Below are the code and all the weights of a small trained network. Each question names an input and a target symbol and asks about switching units off, where a switched-off unit gives its printed mean instead of its output.

import numpy as np


def w(rows, s, z=0):
    codes = np.array(rows[::2]) - 128.0
    scale = np.full(codes.shape[1], s)
    scale[-1] = z or s
    return codes * scale


def norm(h):
    return h / np.sqrt((h * h).mean(-1, keepdims=True) + 1e-5)


def f(y):
    return np.maximum(y, 0)


def softmax(a):
    e = np.exp(a - a.max(-1, keepdims=True))
    return e / e.sum(-1, keepdims=True)


def log_softmax(a):
    a = a - a.max(-1, keepdims=True)
    return a - np.log(np.exp(a).sum(-1, keepdims=True))


def net(x, mask):
    ids = ['γδζλμπσφω'.index(c) for c in x.split()]
    T = len(ids)
    res = E[ids] + P[:T]
    r = norm(res)
    for j in range(3):
        rows = slice(3 * j, 3 * j + 3)
        q, k, v = (r @ M[0][rows].T for M in (Q, K, V))
        z = softmax(np.where(np.tri(T) > 0, q @ k.T / 3**0.5, -1e9)) @ v
        o = O[0][rows]
        res = res + np.where(mask[j], z, o[:, -1]) @ o[:, :-1]
    y = f(norm(res) @ A[0][:, :-1].T + A[0][:, -1])
    res = res + np.where(mask[3:7], y, B[0][:, -1]) @ B[0][:, :-1]
    return log_softmax(norm(res)[-1] @ U[:, :-1].T + U[:, -1])


Q, K, V, O, A, B = {}, {}, {}, {}, {}, {}
E = w([
[142,93,133,180,37],'γ',
[154,124,95,94,164],'δ',
[3,67,38,197,114],'ζ',
[51,137,113,170,68],'λ',
[141,211,138,81,15],'μ',
[149,107,147,230,142],'π',
[222,123,142,128,106],'σ',
[127,167,139,93,137],'φ',
[175,59,68,223,146],'ω',
],0.0066)
P = w([
[128,176,116,153,157],'0',
[176,142,1,132,107],'1',
[121,100,178,133,165],'2',
[179,128,20,128,108],'3',
[125,90,179,142,151],'4',
[179,119,32,129,113],'5',
[126,90,178,138,145],'6',
[189,127,32,136,111],'7',
[124,91,167,146,154],'8',
],0.0092)
Q[0] = w([
[90,219,179,208,159],'H1',
[132,190,128,68,153],'H1',
[161,107,93,176,135],'H1',
[124,64,250,27,167],'H2',
[104,188,93,96,179],'H2',
[148,227,108,216,72],'H2',
[184,96,101,172,84],'H3',
[171,255,25,208,118],'H3',
[142,115,131,174,164],'H3',
],0.015)
K[0] = w([
[56,141,205,120,117],'H1',
[162,149,135,62,131],'H1',
[141,121,143,183,153],'H1',
[161,56,124,46,146],'H2',
[125,173,137,89,169],'H2',
[153,206,105,201,102],'H2',
[180,148,125,170,97],'H3',
[140,250,149,172,141],'H3',
[175,113,135,146,163],'H3',
],0.019)
V[0] = w([
[110,170,174,176,53],'H1',
[64,96,159,104,97],'H1',
[154,197,167,51,193],'H1',
[255,164,178,108,165],'H2',
[230,106,66,143,62],'H2',
[121,146,169,177,2],'H2',
[242,171,104,50,151],'H3',
[150,26,72,101,82],'H3',
[25,144,80,89,213],'H3',
],0.0099)
O[0] = w([
[153,185,127,49,123,143],'H1',
[51,129,162,74,61,51],'H1',
[168,105,57,202,19,2],'H1',
[165,133,209,93,20,137],'H2',
[78,254,128,72,41,178],'H2',
[34,159,119,217,91,155],'H2',
[211,181,217,88,212,70],'H3',
[207,170,17,180,177,88],'H3',
[33,98,91,17,184,59],'H3',
],0.0068,0.0071)
A[0] = w([
[107,204,175,151,174,129],'N1',
[163,18,105,106,8,4],'N2',
[156,179,6,74,121,48],'N3',
[175,168,67,1,145,63],'N4',
],0.012,0.0034)
B[0] = w([
[138,59,118,157,153,255],'N1',
[171,41,70,92,43,237],'N2',
[210,186,129,83,77,162],'N3',
[4,160,129,114,112,166],'N4',
],0.014,0.0057)
U = w([
[78,187,83,254,57,67],'γ',
[167,25,77,94,35,138],'δ',
[44,100,36,136,167,88],'ζ',
[158,252,104,99,76,251],'λ',
[222,154,38,156,217,114],'μ',
[218,172,240,131,102,46],'π',
[19,140,146,111,122,153],'σ',
[100,94,215,49,160,164],'φ',
[110,40,236,210,130,107],'ω',
],0.007,0.0026)

Each question gives the input, a string of symbols that net reads in full, and the target symbol t.
The units are the heads (3 rows each of Q, K, V and O) and the neurons (one row each of A and B). Each row of codes is followed by its name. A weight is (code - 128) times the scale printed after its matrix; where a second scale follows, it is the last column's (O, A, B and U).
mask holds one flag per unit, heads first, then neurons. A switched-off unit (its flag False) gives its mean, the last column of its rows in O or B, instead of its output. The means were averaged over made-up inputs and are rounded, as every weight is.
A unit's drop is (log p(t) with every unit on - log p(t) with that unit switched off) / (log p(t) with every unit on - log p(t) with every unit switched off).
The circuit of an input: a set's keep is (log p(t) with only the set's units on - log p(t) with every unit switched off) / (log p(t) with every unit on - log p(t) with every unit switched off). Starting from all 7 units, units are removed one at a time, each time the one whose removal leaves the highest keep (on an exact tie, the one counted first), for as long as the keep stays at least 0.8.
circuit, biggest first: the units of the circuit, biggest drop first
top k neurons: the k neurons with the biggest drops, biggest first
heads that matter: for each layer, one digit per head in row order, 1 if its drop is at least 0.15 and else 0, layers parted by /
drop when u is switched off: that unit's drop, to one decimal
input ω π π ω γ λ ζ μ, target λ: circuit, biggest first	(N4 H3)
input γ ω ω γ ω π π π, target γ: circuit, biggest first	(H2)
input ω φ φ π γ π, target λ: top 3 neurons	(N3 N4 N2)
input δ γ π π γ σ, target σ: circuit, biggest first	(N4 H3)
input π σ ω π γ, target γ: circuit, biggest first	(H3 H2)
input ω π γ ζ φ ω π λ, target λ: top 2 neurons	(N3 N4)
input π γ π φ λ, target σ: circuit, biggest first	(H1 N2)
input σ σ ω, target μ: top 2 neurons	(N2 N4)
input δ σ σ π, target σ: heads that matter	011
input ζ ω π π, target μ: circuit, biggest first	(H2 H3)
input μ μ π π, target ω: top 2 neurons	(N1 N2)
input ω ω μ π π λ π σ, target λ: heads that matter	010
input ζ γ ω π γ π, target μ: heads that matter	001
input ω π γ ω μ ω δ, target φ: heads that matter	011
input ω π γ π μ γ, target λ: heads that matter	010
input σ δ π π γ ζ μ, target λ: heads that matter	001
input π λ φ π π ω π λ σ, target π: circuit, biggest first	(H2 H3)
input μ σ σ γ γ γ π π, target ω: top neuron	(N1)
input ζ π σ μ π λ, target μ: heads that matter	000
input σ σ δ δ π δ ω δ, target π: circuit, biggest first	(H3)
input λ γ ω π, target ζ: circuit, biggest first	(H3 H2)
input ω σ γ μ π γ ω γ ω, target μ: top 2 neurons	(N4 N2)
input μ π π φ, target ω: drop when N1 is switched off	0.1
input φ π φ δ π φ, target φ: drop when H2 is switched off	0.1
input σ π ω φ μ γ ζ ζ, target π: drop when H3 is switched off	0.5
